Below are the code and all the weights of a small trained network. Each question names an input and a class and asks about switching units off, where a switched-off unit gives its printed mean instead of its output.

import numpy as np


def w(rows, s, z=0):
    codes = np.array(rows[::2]) - 128.0
    scale = np.full(codes.shape[1], s)
    scale[-1] = z or s
    return codes * scale


def f(y):
    return np.maximum(y, 0)


def log_softmax(a):
    a = a - a.max(-1, keepdims=True)
    return a - np.log(np.exp(a).sum(-1, keepdims=True))


def net(x, mask):
    res = np.array(x, float).reshape(1, 7) / 4 @ E
    y = f(res @ A[0][:, :-1].T + A[0][:, -1])
    res = res + np.where(mask, y, B[0][:, -1]) @ B[0][:, :-1]
    return log_softmax(res[-1] @ U[:, :-1].T + U[:, -1])


A, B = {}, {}
E = w([
[11,201,64,226,186,177,47,44,183,196,54],'x0',
[124,105,172,133,139,132,131,101,149,111,114],'x1',
[144,63,143,151,166,100,106,118,82,135,117],'x2',
[45,25,166,81,97,254,137,114,6,153,209],'x3',
[122,156,111,125,112,140,144,144,151,138,139],'x4',
[187,229,233,91,233,190,60,222,144,150,194],'x5',
[127,136,124,137,113,153,140,147,163,126,124],'x6',
],0.0096)
A[0] = w([
[107,163,48,130,135,125,107,87,150,120,73,158],'n0',
[184,74,148,122,31,55,237,153,98,53,142,231],'n1',
[146,74,105,115,88,114,180,151,144,88,103,173],'n2',
[159,81,104,106,53,77,232,113,105,68,116,216],'n3',
[255,156,199,71,149,171,149,186,104,100,208,140],'n4',
[184,166,152,103,126,38,91,180,151,107,80,191],'n5',
[238,122,197,48,180,125,136,169,142,109,211,157],'n6',
[141,188,153,141,232,219,61,129,128,166,97,63],'n7',
[103,191,163,146,244,187,60,131,144,197,145,38],'n8',
[151,74,109,99,95,138,166,93,133,108,163,126],'n9',
[183,174,125,157,151,57,152,166,152,112,35,253],'n10',
[16,95,85,143,69,200,81,94,84,151,151,134],'n11',
[181,177,59,172,149,42,126,89,167,81,63,240],'n12',
[22,51,149,83,120,245,149,160,81,163,166,183],'n13',
[103,90,132,116,59,57,189,135,124,112,119,190],'n14',
[35,143,74,217,55,133,110,38,115,144,40,170],'n15',
],0.0087,0.0061)
B[0] = w([
[138,85,75,140,144,111,133,116,141,101,145,198],'n0',
[102,200,119,115,156,134,67,158,93,105,118,238],'n1',
[111,165,89,124,194,158,82,134,123,117,148,177],'n2',
[47,182,86,109,204,155,43,151,164,91,97,216],'n3',
[191,111,180,134,48,134,174,176,112,104,159,230],'n4',
[115,164,171,189,106,85,77,169,203,117,147,205],'n5',
[183,126,176,152,57,128,120,145,111,120,192,226],'n6',
[99,182,104,121,190,168,34,139,110,83,130,186],'n7',
[59,217,113,70,175,162,76,147,75,98,118,190],'n8',
[102,130,110,66,133,164,118,113,91,149,113,166],'n9',
[112,177,177,188,101,44,66,121,254,94,163,222],'n10',
[98,80,157,77,158,143,192,112,101,160,91,214],'n11',
[161,117,81,175,162,57,93,93,193,73,163,239],'n12',
[158,100,130,32,117,144,164,123,45,123,119,230],'n13',
[75,184,83,108,187,164,109,144,129,164,122,189],'n14',
[105,20,98,143,152,76,204,49,153,146,72,254],'n15',
],0.0098,0.02)
U = w([
[67,224,113,172,209,112,61,149,169,88,113,218],'0',
[83,162,102,21,169,239,90,122,59,145,84,190],'1',
[149,55,75,215,139,72,157,37,204,116,92,94],'2',
[84,38,129,105,152,133,254,65,112,224,59,2],'3',
[205,158,215,230,35,91,115,172,174,128,147,39],'4',
[228,77,187,87,49,168,185,166,70,99,156,139],'5',
],0.008,0.0022)

Each question gives the input, the list of numbers given to net, and the class t.
The units are the neurons (one row each of A and B). Each row of codes is followed by its name. A weight is (code - 128) times the scale printed after its matrix; where a second scale follows, it is the last column's (A, B and U).
mask holds one flag per neuron, in row order. A switched-off neuron (its flag False) gives its mean, the last column of its row in B, instead of its output. The means were averaged over made-up inputs and are rounded, as every weight is.
A unit's drop is (log p(t) with every unit on - log p(t) with that unit switched off) / (log p(t) with every unit on - log p(t) with every unit switched off).
The circuit of an input: a set's keep is (log p(t) with only the set's units on - log p(t) with every unit switched off) / (log p(t) with every unit on - log p(t) with every unit switched off). Starting from the 12 units with the biggest drops (on a tie, the unit counted first), units are removed one at a time, each time the one whose removal leaves the highest keep (on an exact tie, the one counted first), for as long as the keep stays at least 0.8.
circuit, biggest first: the units of the circuit, biggest drop first
most important unit: the unit with the biggest drop
k most important neurons: the k neurons with the biggest drops, biggest first
drop of u: that unit's drop, to one decimal
input [1,4,-1,6,6,0,-7], class 3: 2 most important neurons -> (n1, n3)
input [1,0,7,-2,-2,-4,2], class 2: circuit, biggest first -> (n8)
input [7,-7,-7,1,-2,3,-2], class 1: circuit, biggest first -> (n10, n5)
input [8,0,-7,1,2,5,5], class 1: circuit, biggest first -> (n10, n12)
input [4,-3,-2,1,-5,4,-5], class 1: circuit, biggest first -> (n10, n12)
input [0,6,7,2,8,-8,0], class 1: 2 most important neurons -> (n3, n1)
input [-8,-1,7,1,7,-1,-6], class 1: 3 most important neurons -> (n10, n12, n3)
input [1,0,5,5,2,5,-4], class 1: 2 most important neurons -> (n8, n7)
input [1,-1,5,-4,-6,-6,4], class 2: 2 most important neurons -> (n15, n8)
input [1,8,4,8,-7,1,2], class 1: 4 most important neurons -> (n15, n4, n6, n13)
input [1,6,0,-1,-7,-4,7], class 2: 3 most important neurons -> (n15, n8, n7)
input [-7,-7,-1,1,0,3,8], class 5: 3 most important neurons -> (n10, n12, n4)
input [0,8,7,1,0,5,8], class 5: drop of n3 -> 0.2
input [7,4,-3,5,2,-1,-4], class 3: most important unit -> n15
input [0,-8,5,6,8,5,7], class 5: drop of n3 -> 0.2
